What can hang from each mark:
K245: K111 K219 K602
K842: K111 K452 K557
K410: K22 K107 K415 K452 K518
K415: K164 K518
K22: K107 K164 K410 K602
K111: K219 K245 K557
K164: K219
K452: K410 K518 K557
K285: K219 K415 K452
K107: K111
K557: K518 K842
K602: K107 K111 K285
K518: K111 K285

Known rows, with every way that one mark hangs from another:
K557{K518{K111 K285} K842{K452}}: [-155  326 -114  139 -107  -73  199  429 -202   26   64   59 -226 -201
 -211   70   37   64  216 -354  119 -164 -133 -139  126 -212  263  413
 -125 -474 -173 -321   27  516 -137  301   23   -7 -136  295  176  263
    2 -296]
K557{K518 K842{K111{K219 K245} K452}}: [  78 -238 -650  168  233  138  -27 -129 -349 -426  227  -37 -356  -96
 -394  -64   95 -167   57 -278   72  166  -49  241   97  267  222  112
 -282 -118 -211 -167  526    5  -75  243  105 -302   29  136  277  328
  331  136]
K557{K518{K285} K842}: [-204  109  102  -84  119 -106  324  137  209  -44 -106  176 -142   47
    9  306  218  338  133 -250  247 -110 -144   -8  285 -258  253  233
 -416 -229 -219 -215  -90  407  256  450  100  294 -225  233  422  157
 -185 -177]
K285{K415 K452{K518}}: [ 251  -73  253 -468   98   35   62  -76  121  290   28   89   59  -48
  116 -160  313  459  116  113  -18 -159  -10 -229  141 -150 -562  332
  250 -139 -527  140  192 -186  179 -299  194  249   21   90 -246 -136
 -435   12]
K415{K164 K518{K111{K245{K219} K557}}}: [ 264  143   69   98   -7 -177 -130 -424 -336  -83   -5 -557  168 -203
 -157 -169  -61 -725 -351 -109  265  557  183   83 -342   98   -2 -435
  -49   92  -22  -46 -162  -88 -185  -20 -169 -211  -68 -315 -258  330
  305  180]
K415{K164{K219} K518{K285}}: [-196  275  209 -325 -108  -87  -95 -285  155   81   74 -225   75  -12
  305   -9   20  137 -492 -135  287 -199  -24  188 -276 -412  106    9
 -210   83   43 -112  -92  462  108   96 -285  669  505 -301  -87  349
 -287   -3]
K245{K111 K219 K602{K285{K415}}}: [-173 -164  250  113 -243   48  -87 -170   28  567 -300   -7  116  -71
  372  165 -338  228  105 -203  -85 -359  262  -75 -166  -34  -43 -370
  449  413  573  294   53 -311  156  -35 -167  295   39 -317  153   -4
 -814 -465]
K107{K111{K219 K245 K557{K518 K842}}}: [ 228 -419 -400  247  252  121  256 -428 -115 -552  -73  110 -305   81
 -354  219   22 -541  202   88  222  451   52  219  285  424  436 -104
 -472   54 -296 -297  -15 -165  -50  265  343 -410 -605  -22  254 -174
  664  245]
K410{K415{K164} K518{K285}}: [-153  129  403  -71 -121 -456 -211 -249  234   79  -70 -352  179 -250
  226  401  365  157 -110 -137  224  -60  -13 -114 -256 -394   95  -87
 -380  -65 -149  -41  -16  169  150 -121   42  612  312 -165   10  196
 -269 -295]
K518{K285{K219 K415 K452{K410}}}: [-324  232   96 -345  321 -269  -42   94   -4  384  252  119  -15  256
  433 -210  415  536  344   16  -97 -441 -189 -352  422  176 -429  675
  192 -125  130  503  479  228  329  -36  177  413  161  137 -286   15
 -589   33]
K107{K111{K219 K245}}: [ 205 -243   20  326  106   27  161 -197  100  192  129  -24  -87  188
 -195  -85  -83 -347  -95   67   49  316  -65   97  143  176  172 -454
  105  -93 -147  -45   93 -235  -16   51  295 -193 -268 -340  322  -48
  436  421]
K557{K518{K111 K285{K219 K415}} K842}: [ -29  200   43  -87  371 -173  145   25 -293  104 -159  125 -116  223
  138  318   79  261  655 -379  120 -369   86   -3  390   23 -258  641
  -71 -170  167  -36  125  489  -82  247  350  198 -341  234  -56   60
 -371 -491]
K602{K111 K285{K452{K518 K557}}}: [ -54   55  129 -196 -138  301  320  464  157   -7   85  155  -85  -86
  150  -75   78  380   70   77 -278  -53    9  -77 -240 -175  -10  -26
  293   27 -261   12  -90   84  112 -392 -359   45  217  498 -321 -307
   -8 -410]
K842{K111{K245} K557{K518}}: [ 162 -301  -89  -51   69 -159  293   73 -267   83  -32  -14  199  111
 -100  -74   22  172  -76 -142 -145  345  -60   11  -72 -127 -396 -302
  -64  124 -240   59   95  -11   31  193  137 -269  109  362  152  103
  350  254]
K452{K410 K518{K285} K557}: [-238  462  153 -511  328  347  230  237  302  -23  137   86  188   -1
  110  114  242  173   38  136  -15 -264 -185 -223  306 -304  188  447
  230 -203 -460  300    6  339  311 -100 -327  122  -45 -113   48 -185
 -299  257]
K22{K164 K410{K107 K415{K518} K452} K602}: [  73  152  290 -186 -622 -595 -835 -641  191 -101  262 -426  157 -161
  515 -323  -98  558 -360  506  184 -342   48 -387 -346 -551 -450  400
 -298  332  378  514    5 -220  171 -192  159  378  705 -355   64  173
 -356  126]
K111{K245{K219} K557}: [ 166  -88   96  114  163   47  -12  -91  -86   17   49 -180  -29 -105
 -318  -80  241 -298 -138   83  157  563  177   21  -44  328   25 -374
 -108   42   99   22  -39 -338    5  -12   25 -137 -184 -304   65  112
  158  273]
K22{K164 K410{K452{K518{K285{K415}}}}}: [  79  602  248 -462  -65  -43 -191 -359  269  113  190  -76  261  -11
  209 -158  107  274  -26   78  371 -314  115 -298  190 -410 -249  665
   50   99 -151  701  473 -357  392 -354   98  308  495 -104  240  145
 -559 -117]
K285{K219 K415{K518} K452}: [ 137 -161  211 -465  175 -447  -58 -262 -149  272  136 -142   55  232
  471 -242  106  710   70  -31   80 -331   27 -104  -80   74 -776  304
   26    1  132  156  295  167  162 -124  386  536  265  188 -435  -61
 -528   -6]
K245{K111{K557} K219}: [  79 -107  121  156 -121   45  165   16  -74  228 -161 -142  -51 -188
    4   69  -21 -169  -61  105   83  143  284   42 -208   83 -189 -283
  252  280  171  -19  -45  -44    2    2  -54  -74 -163 -417  136 -227
  138   95]
K111{K219 K245{K602} K557{K518}}: [ 225 -581 -295 -120  173   36 -117 -568 -121 -429 -101   74   10   85
 -198  321 -126 -445  177   -1  314  641   49  216  135  437  313 -315
 -502  231   58 -247 -420 -400  224   99  113 -309 -196 -163   99 -115
  -48  477]
K452{K410{K107} K518{K111{K245{K219}} K285}}: [ -16  506 -135   29   56  112 -109   15    5  130 -190 -105  183  -12
 -113 -142  215  -41 -159  277  -67   36   23    6  148    8   83  140
  354 -145 -126  143  -56  420  -89  -42 -452 -382 -449 -209 -129  200
  -80  191]
K410{K22 K107{K111{K245{K602}}} K415 K452}: [ -51 -168 -341  614 -476 -798 -714 -320    6  181 -353 -233  207 -272
  183  120   57  462   31  232 -167  -59 -168 -274 -652   -2 -128 -559
  -60   31 -248  201 -177  -73 -357 -416   86  271  102  387  155  -93
  159 -181]
K22{K602{K107 K111{K245{K219}} K285}}: [-319 -110  303  394 -263  223 -263  323  305   -7  -96   98  -95  131
 -142 -255 -213   57 -441  -18 -251  155   94  -34 -151 -198  160 -615
  133  175  886 -115 -324  -92   95  257 -122 -254  278  100 -149  124
   50 -253]
K111{K219 K557{K518 K842{K452}}}: [  39 -365 -393    9   39  200   14 -126 -171 -640  104  113 -369 -180
 -310  212  165 -197  181    6  168  170  157  137   57  386  192  353
 -564  -46  -92 -394  153    4 -112   87  266 -110  -35  -71   59   39
  291  165]
K22{K107 K602{K111{K245 K557{K518}} K285}}: [-203 -211    3  -45  -25  129 -331   54  134 -248    7  211 -358  166
 -210  149 -189 -219 -226 -142 -125  568   56  133   92 -159  163 -379
 -342  179  258 -292 -634 -400  330  505   -2 -483  280  194  -72 -198
  410  187]
K452{K410 K518{K285{K415}} K557}: [-188  484  191 -604  507  361  125   57  188   21  130  140  282   -7
  122  123  275  235  207   56  -59 -440   -6 -390  450 -272  -62  664
  307  -50 -392  467  191  137  248 -247  -38  243   66 -125 -160 -141
 -619  173]
K557{K518{K111{K245} K285} K842}: [  -6  277 -135  181  260 -109  238  150 -105  -70  -70    3  -97   22
 -271   82  122 -101  228 -426  199  249 -122  -64  394  -79  474  175
 -215 -341 -276 -317 -164  347    5  465   75 -126 -524  356  177  272
   44 -120]
K518{K111{K219 K245 K557}}: [ 328 -131 -132  230  273  191  -45  -50 -264 -124  187 -114  -47   47
 -386 -126   -7 -785   81  -50  -59  707  194  137  155  537  139 -122
  -27   32    3 -348  -95 -316 -299 -107  232 -434 -246 -329 -290   -6
  524  481]
K245{K219 K602{K107{K111} K285{K452}}}: [-191 -121  242  290 -734 -168  170  390  333  423 -194  293  -39   35
  305 -230 -443  227 -195  289 -238 -488 -235   47 -318   27  111 -581
  270  -14  674  121 -196 -244   -1  -75 -357  149   19  235   96  -75
 -241 -603]
K107{K111{K219 K557}}: [ 174 -307  117  170  -21  156  245  -84    5   83  113  112 -156  104
  -94   92 -127 -522    2  272  -44  212   58  195    7  267  -54 -278
  -37  101  -33 -146    4 -255 -117 -116  277 -198 -123 -465  144 -335
  628  333]
K452{K518{K285{K415}}}: [   6  264  383 -427  303  178  108  -58  237  348  -83   65  160   28
   35  151  230  355    1  -98   75 -251   76  -77  239 -327 -250  254
  111 -136 -321   85   86   87  228 -117  144  334   95  -71   39  -35
 -509  -38]
K557{K842{K111 K452{K410{K22 K415}}}}: [-604   59 -238  309  -26  -91 -458  295 -418  -47  350 -124  -48 -124
  189 -127  544  180   97 -208 -256 -475 -192 -448 -212  -14 -139  440
  -13   19 -473  128  859  248 -249 -128   98  342  429  189   56  369
   74 -181]
K452{K518{K111} K557{K842}}: [ 212  280   66  -78  256  406  254  305   -7 -107  -17  -49  -20 -133
 -136   56   71  -70  301  -40 -130 -119  -10  -24  182 -138   31  462
  387 -308 -529  -56  -34  194 -275 -110 -184  -39 -516  -49  -55 -194
   47 -208]
K285{K219 K452{K518{K111}}}: [ 328  -22  116 -287   -7  -64   98  175 -155  349  -12  -79  -91  142
  228 -170  102  260  309  141  -57  -75 -131  110  -39   66 -578  303
  438 -371 -278  -22   38  299  -26 -208 -132  -82 -322  125 -306 -325
   16 -129]
K22{K107{K111{K219}} K164 K602{K285}}: [ -51   30  403  -13 -358   77 -303 -259  500  288  238  156 -518  271
  260 -152 -644 -443 -254  332 -201 -178 -122  134  225 -167  -70  -13
  219  -61  504  191   38 -772  387  171  104 -206  250 -720  688 -217
  264   68]
K842{K111{K219 K245{K602} K557{K518}} K452}: [ 169 -464 -645  -38   81  118 -218 -341 -527 -359  160  -33 -159 -158
 -338   73 -233 -546   64 -111  107  421  -59  323 -133  446  169 -269
 -315  168   87 -109   65 -390   40   -2 -118 -536  287  -13  109   -2
  209  346]
K842{K111{K245} K452{K410 K518} K557}: [-142  -36 -335 -127  106  318  -34  179 -291   24  233 -180  226  -50
 -183 -467  233  100 -337   77 -359  140 -145 -148   -2  -40 -264  115
  387  -95 -596  351  622   65   -9  -57 -276 -386  287  136 -118  127
  330  496]
K245{K111{K557{K518{K285}}} K219 K602{K107}}: [-177    3  -97   32 -313 -126  181   39  119 -104 -603  194  133 -113
   81  374 -439   -8  -61   57  268 -234  147  192 -164  -72  183 -308
 -104  365  717 -226 -646  238  167  226 -246  -71  -54  148  186 -270
 -383 -213]
K452{K410{K107{K111{K245{K219}}}} K518 K557}: [ 170  155 -149   21   13  196   73 -149  152  -63 -139  -53  133  -96
  -55  -60   94   24 -115  649  -85 -156  -41  -68  -33  -11    3  -74
  524  -28 -316  534   10   87 -108 -225 -384 -373 -491 -330  103 -223
  179  278]

Rows:
[ 127  124   -6  -53  254 -295  121   71 -219  178  -74  -68  -18  252
   -7  168  -13   42  311 -317  270  200  -83  111  147   32   32   11
  -85 -302  109 -156 -238  468   82  293   98 -160 -300  253   35   39
    7  -13]	K557{K518{K111{K245} K285{K219}}}
[ 116 -173  101 -124 -219  273  178   71  420    4 -128  414  -24  163
  192 -172 -200  226  -93  311 -337 -576  113  129    5   89 -147   70
  190   44  100 -107  172 -243 -132 -402  216   95  136  251 -420 -268
  -18 -300]	K602{K107{K111{K219}} K285{K415 K452{K518}}}
[ 216  203 -356 -194  194 -164 -214 -278 -339 -336  -36  -55  104 -229
 -204  183  -53 -286  360  -26 -177  238  354  -32  -17  267 -160  404
 -246   92  200 -187  236  -40 -254 -524  351 -166  111   41 -733 -309
  179  -70]	K410{K452 K518{K111{K219 K557} K285{K415}}}
[ 149 -168  -23   67  289  119   10  154 -211  125  252 -133  -50  -29
 -230 -198  133 -389 -219 -152 -102  490  -61  209  -34  187  -87 -344
  -16   79 -214  -12  149 -354  -39   72  -47 -211  210  -50  -43   23
  540  304]	K842{K111{K245 K557}}
[ 139  340 -176 -215  106 -177  219  -73 -308  -90  201 -128  -67  -13
  -13 -302  -97 -307   -3   63  -91  159   41   68  -13  335  -17  288
 -214    4  163 -426  -56  258  -65 -230   82 -125   41  163 -461 -112
  172  201]	K415{K518{K111{K219 K557} K285{K452}}}
[-133 -280  307  323 -376  206  214  409  525  108  -25  366  -38  302
  162   -3 -401  -64 -350  121 -264 -326   38  304 -134   24  234 -453
   11   46  451 -309  -74 -105 -221   -1  168  137  194  -99  -18  -65
  383 -111]	K602{K107{K111{K219}} K285}
[ 196  114 -304  176  160  -16  117 -148 -384 -282 -195  -71   -3 -176
 -272  200 -196 -282  568 -156  189  172  -27 -130  167  165  374    4
  106  -73  135  135 -305  -62 -115  134 -254 -314 -796   45  281   98
 -404 -290]	K452{K557{K518{K111{K245{K219 K602}}} K842}}
[ 104   30  236 -155 -284  -15 -164 -166 -197  119  125 -242  138   14
  277 -125 -211 -245 -327 -140  177  -19   67  139 -365 -363 -143  -38
  111  123  -85 -237 -159  306 -286  -19 -214  338  246 -467 -427  300
  -23   39]	K415{K164{K219} K518{K111}}
[-203 -216  541  304 -490   85  245  686  569  359  -47  335   46  219
  239  -58 -339  160 -453   22 -224 -373  -99  142 -218 -280  160 -535
  116  -83  249 -221 -191  -50 -169  136   43  285  247   98  -25  -51
  327 -270]	K602{K107{K111} K285}
[-340 -299 -184  103 -570 -555 -453   82 -182 -205 -178    9  369 -122
  340  122  486  821   37  308 -277 -367   77 -635 -588 -105 -627  344
 -266  210 -221   -8  111  485 -350 -332  394  257  508  404 -215  192
   20  153]	K842{K452{K410{K22 K107 K415}} K557{K518}}
[ -82 -275  173  223  -78  -66 -208  227  406  114 -109   77  254  161
  -51 -128 -180   89 -378 -135   71  139 -171   71   60  -15  218 -492
   45  -72  251 -146 -436 -260   29  237  -28  216  123   61   -5  144
 -301  189]	K111{K245{K602{K107}}}
[ 177  122 -350   21  378   76  289  -29 -330 -346   24  -70 -170 -174
 -281   93  110  -63  277 -136   87   39  -13   70   56   75   90   11
  -39   28  -59  271  257   -5  -25  153 -169 -239 -360  159  407  172
   36 -212]	K452{K557{K518 K842{K111{K245{K219}}}}}
[ 156  373 -258   13 -100  -99  156  279 -126 -393  171   33   97 -123
  -71   73   37  118  503 -164   76 -162  -64 -283   62 -226  161  572
  -73  -43 -179  297   10   96 -266   26   -6  -46 -218  290  -19   48
   93 -173]	K22{K410{K452{K557{K518{K111} K842}}}}
[ -81  519   48 -249  436  331  322  182  350 -148  -73  -33  -81 -158
 -107  174  298  316  129  -36  -24 -303  -97   15  262 -184  283  512
   67 -349 -400   73   29  348  117    0 -260  293 -262  121  284 -145
 -212 -250]	K452{K518{K285} K557{K842}}
[-111 -367 -271  217   44  360 -240  134   93 -285    9  147    6  154
  -77 -108 -391 -487 -349 -117 -363  180   42  605 -127  570  427 -533
 -211  376  682 -248  -95 -562 -144   -7 -282 -177  474   90 -281   38
  256  -11]	K842{K111{K219 K245{K602{K107 K285}} K557}}
[   6 -147 -177  501   70   56   55 -324 -168   13 -177 -130 -184  -98
 -291    0  -69 -485   75  131  105  310  -81  106  116  425  402 -449
   19   25   98  194  -25 -401  -19  203 -212 -236 -669 -231  477  -76
  136 -152]	K107{K111{K245{K219 K602} K557{K842}}}
[-338 -325  344  379 -364   29  -17  533  248  211 -140  324  227  273
  109   46 -354  115 -312 -114  -18   -8  -40   95  -99 -280 -101 -582
  182  255  390 -251 -514   34  -34  128  -34  195  362  127  -92  -18
 -242  -98]	K245{K602{K107 K111}}
